[[111 132 138 136 122 132 125 125 126 117 137 119 125 126]
 [120 141 119 123 129 130 130 131 134 121 101 129 133 136]
 [133 133 126 126 126 134 122 122 104 117 138 123 118 125]]
->
[[132 138 136 122 132 125 125 126 117 137 119 125 126 111]
 [141 119 123 129 130 130 131 134 121 101 129 133 136 120]
 [133 126 126 126 134 122 122 104 117 138 123 118 125 133]]

[[131 131 128 139 124]
 [130 130 128 132 127]
 [132 132 129 135 126]
 [127 127 129 121 130]
 [132 132 128 136 126]
 [132 132 129 140 124]
 [137 138 129 154 121]]
->
[[131 128 139 124 131]
 [130 128 132 127 130]
 [132 129 135 126 132]
 [127 129 121 130 127]
 [132 128 136 126 132]
 [132 129 140 124 132]
 [138 129 154 121 137]]

[[119 109 142 138 126 130]
 [121 120 128 125 124 122]
 [136 142 145 143 155 146]
 [126 117 117 114 103 115]
 [132 134 130 124 133 130]
 [126 128 113 115 112 118]]
->
[[109 142 138 126 130 119]
 [120 128 125 124 122 121]
 [142 145 143 155 146 136]
 [117 117 114 103 115 126]
 [134 130 124 133 130 132]
 [128 113 115 112 118 126]]

[[139 144 129 143 147 137]
 [136 146 128 141 147 138]
 [129 150 127 130 147 141]
 [133 146 111 143 141 132]
 [142 131 118 152 132 122]
 [128 150 127 129 147 142]
 [131 127 110 140 126 119]
 [125 149 112 126 139 138]
 [136 146 122 143 145 135]]
->
[[144 129 143 147 137 139]
 [146 128 141 147 138 136]
 [150 127 130 147 141 129]
 [146 111 143 141 132 133]
 [131 118 152 132 122 142]
 [150 127 129 147 142 128]
 [127 110 140 126 119 131]
 [149 112 126 139 138 125]
 [146 122 143 145 135 136]]

[[157 119 145 129 117 126 133 129 137 121]
 [150 137 137 108 122 123 118 120 155 136]
 [134 109 140 100 144 125 111 124 101 132]]
->
[[119 145 129 117 126 133 129 137 121 157]
 [137 137 108 122 123 118 120 155 136 150]
 [109 140 100 144 125 111 124 101 132 134]]

[[123 120 133 127]
 [135 129 130 122]
 [133 113 132 116]
 [113 106 129 130]]
->
[[120 133 127 123]
 [129 130 122 135]
 [113 132 116 133]
 [106 129 130 113]]

[[122 103 125 129 102 141 112]
 [135 132 117 154 107 130 141]
 [119 119 134 106 137 142 154]
 [102 116 119 148 125 150 104]
 [113 104 146 137 142 104 139]
 [101 132 122 150 135 120 104]
 [121 149 131 117 129 139 130]
 [125 111 142 121 145 151 105]
 [105 152 143 154 154 110 109]]
->
[[103 125 129 102 141 112 122]
 [132 117 154 107 130 141 135]
 [119 134 106 137 142 154 119]
 [116 119 148 125 150 104 102]
 [104 146 137 142 104 139 113]
 [132 122 150 135 120 104 101]
 [149 131 117 129 139 130 121]
 [111 142 121 145 151 105 125]
 [152 143 154 154 110 109 105]]
---
[[137 120 112 141]
 [122 137 143 113]
 [121 118 127 153]
 [147 123 114 133]]
->
[[137 143]
 [118 127]]

[[142 113 117 121]
 [116 138 147 154]
 [139 113 116 101]]
->
[[138 147]
 [113 116]]

[[118 102 140]
 [124 134 140]
 [118 140 134]]
->
[[134 140]
 [140 134]]

[[132 144 149 124]
 [134 147 154 121]
 [135 147 155 120]]
->
[[147 154]
 [147 155]]

[[100 122 139 119]
 [120 130 131 132]
 [116 118 120 103]]
->
[[130 131]
 [118 120]]

[[133 132 104 112]
 [137 120 103 116]
 [149 128 144 115]
 [140 135 113 106]
 [108 135 134 107]]
->
[[120 103]
 [128 144]]
